Below are the code and all the weights of a small trained network. Each question names an input and a target symbol and asks about switching units off, where a switched-off unit gives its printed mean instead of its output.

import numpy as np


def w(rows, s, z=0):
    codes = np.array(rows[::2]) - 128.0
    scale = np.full(codes.shape[1], s)
    scale[-1] = z or s
    return codes * scale


def f(y):
    return y / 2 * (1 + np.tanh(0.7978845608 * (y + 0.044715 * y**3)))


def softmax(a):
    e = np.exp(a - a.max(-1, keepdims=True))
    return e / e.sum(-1, keepdims=True)


def log_softmax(a):
    a = a - a.max(-1, keepdims=True)
    return a - np.log(np.exp(a).sum(-1, keepdims=True))


def net(x, mask):
    ids = ['αγεζηθλξπσφω'.index(c) for c in x.split()]
    T = len(ids)
    res = E[ids] + P[:T]
    u = 0
    for l in range(3):
        q, k, v = (res @ M[l].T for M in (Q, K, V))
        z = softmax(np.where(np.tri(T) > 0, q @ k.T / 3**0.5, -1e9)) @ v
        res = res + np.where(mask[u], z, O[l][:, -1]) @ O[l][:, :-1]
        u += 1
        y = f(res @ A[l][:, :-1].T + A[l][:, -1])
        res = res + np.where(mask[u : u + 4], y, B[l][:, -1]) @ B[l][:, :-1]
        u += 4
    return log_softmax(res[-1] @ U[:, :-1].T + U[:, -1])


Q, K, V, O, A, B = {}, {}, {}, {}, {}, {}
E = w([
[178,87,184,202],'α',
[114,123,121,227],'γ',
[155,121,135,92],'ε',
[62,116,108,20],'ζ',
[146,146,64,203],'η',
[132,124,76,198],'θ',
[157,164,161,179],'λ',
[76,149,97,103],'ξ',
[57,171,90,98],'π',
[154,62,77,91],'σ',
[249,103,118,101],'φ',
[75,73,212,60],'ω',
],0.017)
P = w([
[202,109,2,58],'0',
[149,104,63,60],'1',
[115,105,78,63],'2',
[92,103,85,68],'3',
[72,113,90,68],'4',
[59,121,96,74],'5',
[47,132,105,75],'6',
[38,144,106,85],'7',
[33,154,112,88],'8',
[30,162,118,86],'9',
],0.0052)
Q[0] = w([
[253,180,108,154],'0.h0',
[146,145,82,69],'0.h0',
[151,94,64,236],'0.h0',
],0.016)
K[0] = w([
[226,243,134,152],'0.h0',
[217,107,42,106],'0.h0',
[134,150,77,255],'0.h0',
],0.012)
V[0] = w([
[150,35,100,111],'0.h0',
[77,2,119,130],'0.h0',
[144,118,36,62],'0.h0',
],0.007)
O[0] = w([
[144,216,137,172,228],'0.h0',
[211,204,127,154,174],'0.h0',
[131,255,121,124,251],'0.h0',
],0.0076,0.0025)
A[0] = w([
[224,134,242,105,12],'0.n0',
[152,104,224,112,4],'0.n1',
[79,11,4,61,1],'0.n2',
[120,195,102,191,113],'0.n3',
],0.014,0.0029)
B[0] = w([
[50,23,64,40,194],'0.n0',
[34,211,2,221,150],'0.n1',
[219,214,84,105,138],'0.n2',
[88,17,76,94,253],'0.n3',
],0.0074,0.0043)
Q[1] = w([
[52,55,152,92],'1.h0',
[32,69,116,75],'1.h0',
[95,171,180,254],'1.h0',
],0.0096)
K[1] = w([
[72,94,160,114],'1.h0',
[44,126,179,116],'1.h0',
[199,174,254,148],'1.h0',
],0.012)
V[1] = w([
[107,152,201,184],'1.h0',
[78,122,4,93],'1.h0',
[125,132,170,140],'1.h0',
],0.004)
O[1] = w([
[115,184,181,201,53],'1.h0',
[67,59,38,3,254],'1.h0',
[140,159,160,166,89],'1.h0',
],0.0036,0.0041)
A[1] = w([
[190,109,81,147,164],'1.n0',
[112,218,254,188,114],'1.n1',
[105,136,144,161,157],'1.n2',
[170,133,126,191,2],'1.n3',
],0.019,0.0044)
B[1] = w([
[138,158,202,139,254],'1.n0',
[6,187,123,148,155],'1.n1',
[125,95,122,74,142],'1.n2',
[64,100,101,82,116],'1.n3',
],0.022,0.006)
Q[2] = w([
[59,11,127,230],'2.h0',
[140,190,121,159],'2.h0',
[116,201,76,169],'2.h0',
],0.012)
K[2] = w([
[34,101,2,236],'2.h0',
[161,236,139,142],'2.h0',
[157,188,151,195],'2.h0',
],0.0087)
V[2] = w([
[115,75,141,24],'2.h0',
[63,72,123,198],'2.h0',
[86,135,254,13],'2.h0',
],0.0055)
O[2] = w([
[197,189,145,203,143],'2.h0',
[46,236,253,75,84],'2.h0',
[113,150,44,217,255],'2.h0',
],0.0045,0.0067)
A[2] = w([
[147,65,246,14,84],'2.n0',
[36,17,193,242,21],'2.n1',
[127,31,151,253,230],'2.n2',
[90,234,87,120,2],'2.n3',
],0.011,0.0073)
B[2] = w([
[241,48,127,157,138],'2.n0',
[166,216,3,218,222],'2.n1',
[105,85,175,45,254],'2.n2',
[209,104,121,62,189],'2.n3',
],0.018,0.0064)
U = w([
[118,103,201,85,239],'α',
[17,158,120,134,242],'γ',
[131,191,105,151,101],'ε',
[178,147,97,40,15],'ζ',
[160,97,83,133,103],'η',
[150,79,67,136,105],'θ',
[173,132,135,126,139],'λ',
[171,132,123,139,70],'ξ',
[168,77,88,186,129],'π',
[211,214,184,129,157],'σ',
[254,87,145,129,2],'φ',
[157,142,108,87,88],'ω',
],0.011,0.0063)

Each question gives the input, a string of symbols that net reads in full, and the target symbol t.
The units are the heads (3 rows each of Q, K, V and O) and the neurons (one row each of A and B). Each row of codes is followed by its name. A weight is (code - 128) times the scale printed after its matrix; where a second scale follows, it is the last column's (O, A, B and U).
mask holds one flag per unit, layer by layer, with each layer's heads first. A switched-off unit (its flag False) gives its mean, the last column of its rows in O or B, instead of its output. The means were averaged over made-up inputs and are rounded, as every weight is.
A unit's drop is (log p(t) with every unit on - log p(t) with that unit switched off) / (log p(t) with every unit on - log p(t) with every unit switched off).
The circuit of an input: a set's keep is (log p(t) with only the set's units on - log p(t) with every unit switched off) / (log p(t) with every unit on - log p(t) with every unit switched off). Starting from the 12 units with the biggest drops (on a tie, the unit counted first), units are removed one at a time, each time the one whose removal leaves the highest keep (on an exact tie, the one counted first), for as long as the keep stays at least 0.8.
units of the circuit, in order: the units of the circuit, biggest drop first
unit that matters most: the unit with the biggest drop
top k neurons: the k neurons with the biggest drops, biggest first
k most important neurons of layer l: the k neurons of layer l with the biggest drops, biggest first
input ξ γ θ α λ φ σ λ, target γ: unit that matters most -> 1.h0
input σ φ φ φ θ λ λ ξ η, target α: units of the circuit, in order -> 2.n2, 2.n1
input λ λ α λ λ π η λ α, target π: top 4 neurons -> 2.n1, 1.n2, 2.n0, 0.n0
input λ λ λ λ π σ λ λ θ γ, target π: top 3 neurons -> 2.n1, 2.n0, 1.n2
input η η σ λ λ ε η σ λ α, target θ: units of the circuit, in order -> 2.n1, 0.h0, 2.n2
input σ η ξ, target θ: 2 most important neurons of layer 1 -> 1.n0, 1.n1
input η σ λ α η σ ξ, target θ: units of the circuit, in order -> 1.n0, 2.h0, 0.n2
input σ σ λ η λ θ λ α λ α, target π: top 4 neurons -> 2.n1, 0.n0, 1.n2, 2.n0
input θ φ σ η ξ η, target γ: top 3 neurons -> 0.n3, 2.n3, 2.n0
input ω λ ω ξ α, target γ: 3 most important neurons of layer 2 -> 2.n2, 2.n1, 2.n3
input λ θ ω λ, target γ: 2 most important neurons of layer 2 -> 2.n0, 2.n3
input λ π λ π, target ζ: units of the circuit, in order -> 2.n3, 0.n2
input π λ ξ, target ζ: top 4 neurons -> 0.n2, 2.n3, 1.n0, 2.n1
input λ σ σ σ θ θ θ ζ, target ζ: top 3 neurons -> 2.n3, 2.n1, 0.n3
input φ λ λ ω π α, target γ: unit that matters most -> 0.n1
input ζ λ φ η θ ξ ξ, target ζ: units of the circuit, in order -> 0.h0, 2.n3
input λ λ θ λ π ζ λ ζ φ, target φ: top 2 neurons -> 2.n0, 1.n0
input ξ γ α η, target α: top 2 neurons -> 2.n2, 1.n1
input λ λ λ γ η λ, target ε: top 2 neurons -> 0.n3, 0.n0
input ω α σ σ σ, target σ: top 3 neurons -> 1.n0, 0.n0, 2.n2
input π π σ α θ ε π, target ζ: units of the circuit, in order -> 2.n3
input η η γ φ ω λ, target α: top 3 neurons -> 2.n1, 1.n1, 2.n2
